Below is a small trained network, with its code and all its weights. Each question gives an input and a class and asks what happens when units are switched off, that is, made to give their printed mean instead of their output.

import numpy as np


def w(rows, s, z=0):
    codes = np.array(rows[::2]) - 128.0
    scale = np.full(codes.shape[1], s)
    scale[-1] = z or s
    return codes * scale


def norm(h):
    return h / np.sqrt((h * h).mean(-1, keepdims=True) + 1e-5)


def f(y):
    return y / 2 * (1 + np.tanh(0.7978845608 * (y + 0.044715 * y**3)))


def log_softmax(a):
    a = a - a.max(-1, keepdims=True)
    return a - np.log(np.exp(a).sum(-1, keepdims=True))


def net(x, mask):
    res = np.array(x, float).reshape(1, 2) / 4 @ E
    u = 0
    for l in range(3):
        y = f(norm(res) @ A[l][:, :-1].T + A[l][:, -1])
        res = res + np.where(mask[u : u + 4], y, B[l][:, -1]) @ B[l][:, :-1]
        u += 4
    return log_softmax(norm(res)[-1] @ U[:, :-1].T + U[:, -1])


A, B = {}, {}
E = w([
[15,62,148],'x0',
[98,220,254],'x1',
],0.0007)
A[0] = w([
[106,248,221,255],'L0N0',
[95,127,107,21],'L0N1',
[65,125,177,153],'L0N2',
[251,171,59,168],'L0N3',
],0.0013,0.0015)
B[0] = w([
[151,5,107,254],'L0N0',
[178,206,172,52],'L0N1',
[143,116,69,152],'L0N2',
[36,96,142,188],'L0N3',
],0.002,0.0009)
A[1] = w([
[103,130,175,3],'L1N0',
[125,136,137,131],'L1N1',
[99,129,59,124],'L1N2',
[252,187,98,12],'L1N3',
],0.0026,0.00065)
B[1] = w([
[87,190,98,3],'L1N0',
[125,147,111,104],'L1N1',
[200,73,202,233],'L1N2',
[2,187,14,60],'L1N3',
],0.0016,0.00032)
A[2] = w([
[75,82,131,254],'L2N0',
[89,238,242,56],'L2N1',
[237,255,73,118],'L2N2',
[55,118,118,218],'L2N3',
],0.0035,0.00083)
B[2] = w([
[113,217,120,252],'L2N0',
[195,41,2,129],'L2N1',
[16,157,176,141],'L2N2',
[91,208,67,177],'L2N3',
],0.0032,0.0011)
U = w([
[196,57,32,191],'0',
[11,183,139,184],'1',
[216,136,255,1],'2',
],0.0084,0.0017)

Each question gives the input, the list of numbers given to net, and the class t.
The units are the neurons (one row each of A and B). Each row of codes is followed by its name. A weight is (code - 128) times the scale printed after its matrix; where a second scale follows, it is the last column's (A, B and U).
mask holds one flag per neuron, layer by layer. A switched-off neuron (its flag False) gives its mean, the last column of its row in B, instead of its output. The means were averaged over made-up inputs and are rounded, as every weight is.
A unit's drop is (log p(t) with every unit on - log p(t) with that unit switched off) / (log p(t) with every unit on - log p(t) with every unit switched off).
The circuit of an input: a set's keep is (log p(t) with only the set's units on - log p(t) with every unit switched off) / (log p(t) with every unit on - log p(t) with every unit switched off). Starting from all 12 units, units are removed one at a time, each time the one whose removal leaves the highest keep (on an exact tie, the one counted first), for as long as the keep stays at least 0.8.
units of the circuit, in order: the units of the circuit, biggest drop first
unit that matters most: the unit with the biggest drop
top k neurons: the k neurons with the biggest drops, biggest first
top k neurons in layer l: the k neurons of layer l with the biggest drops, biggest first
input [-7,4], class 1: unit that matters most -> L2N2
input [3,-1], class 2: units of the circuit, in order -> L1N3, L2N1, L2N2
input [3,3], class 2: units of the circuit, in order -> L1N3, L2N2
input [3,2], class 2: units of the circuit, in order -> L1N3, L2N2
input [-6,-5], class 1: top 2 neurons -> L2N2, L0N0
input [-4,-2], class 1: top 2 neurons -> L1N3, L2N1
input [7,7], class 0: units of the circuit, in order -> L2N1, L2N2
input [-6,-4], class 1: units of the circuit, in order -> L2N2, L2N1
input [0,2], class 2: units of the circuit, in order -> L0N0, L2N1, L2N2
input [4,5], class 0: top 2 neurons -> L2N1, L2N2
input [-6,-2], class 1: top 2 neurons -> L1N3, L2N2
input [1,4], class 0: top 2 neurons in layer 2 -> L2N1, L2N2
input [1,3], class 2: top 2 neurons in layer 0 -> L0N0, L0N2
input [3,1], class 2: unit that matters most -> L1N3
input [3,-3], class 2: top 3 neurons in layer 0 -> L0N3, L0N0, L0N1
input [-7,0], class 1: top 2 neurons -> L1N3, L2N2
input [-2,4], class 0: top 2 neurons -> L2N1, L1N2
input [6,7], class 0: top 4 neurons -> L2N1, L2N2, L0N3, L1N3
input [-2,-3], class 2: top 2 neurons in layer 0 -> L0N3, L0N0
input [-5,0], class 1: top neuron -> L1N3
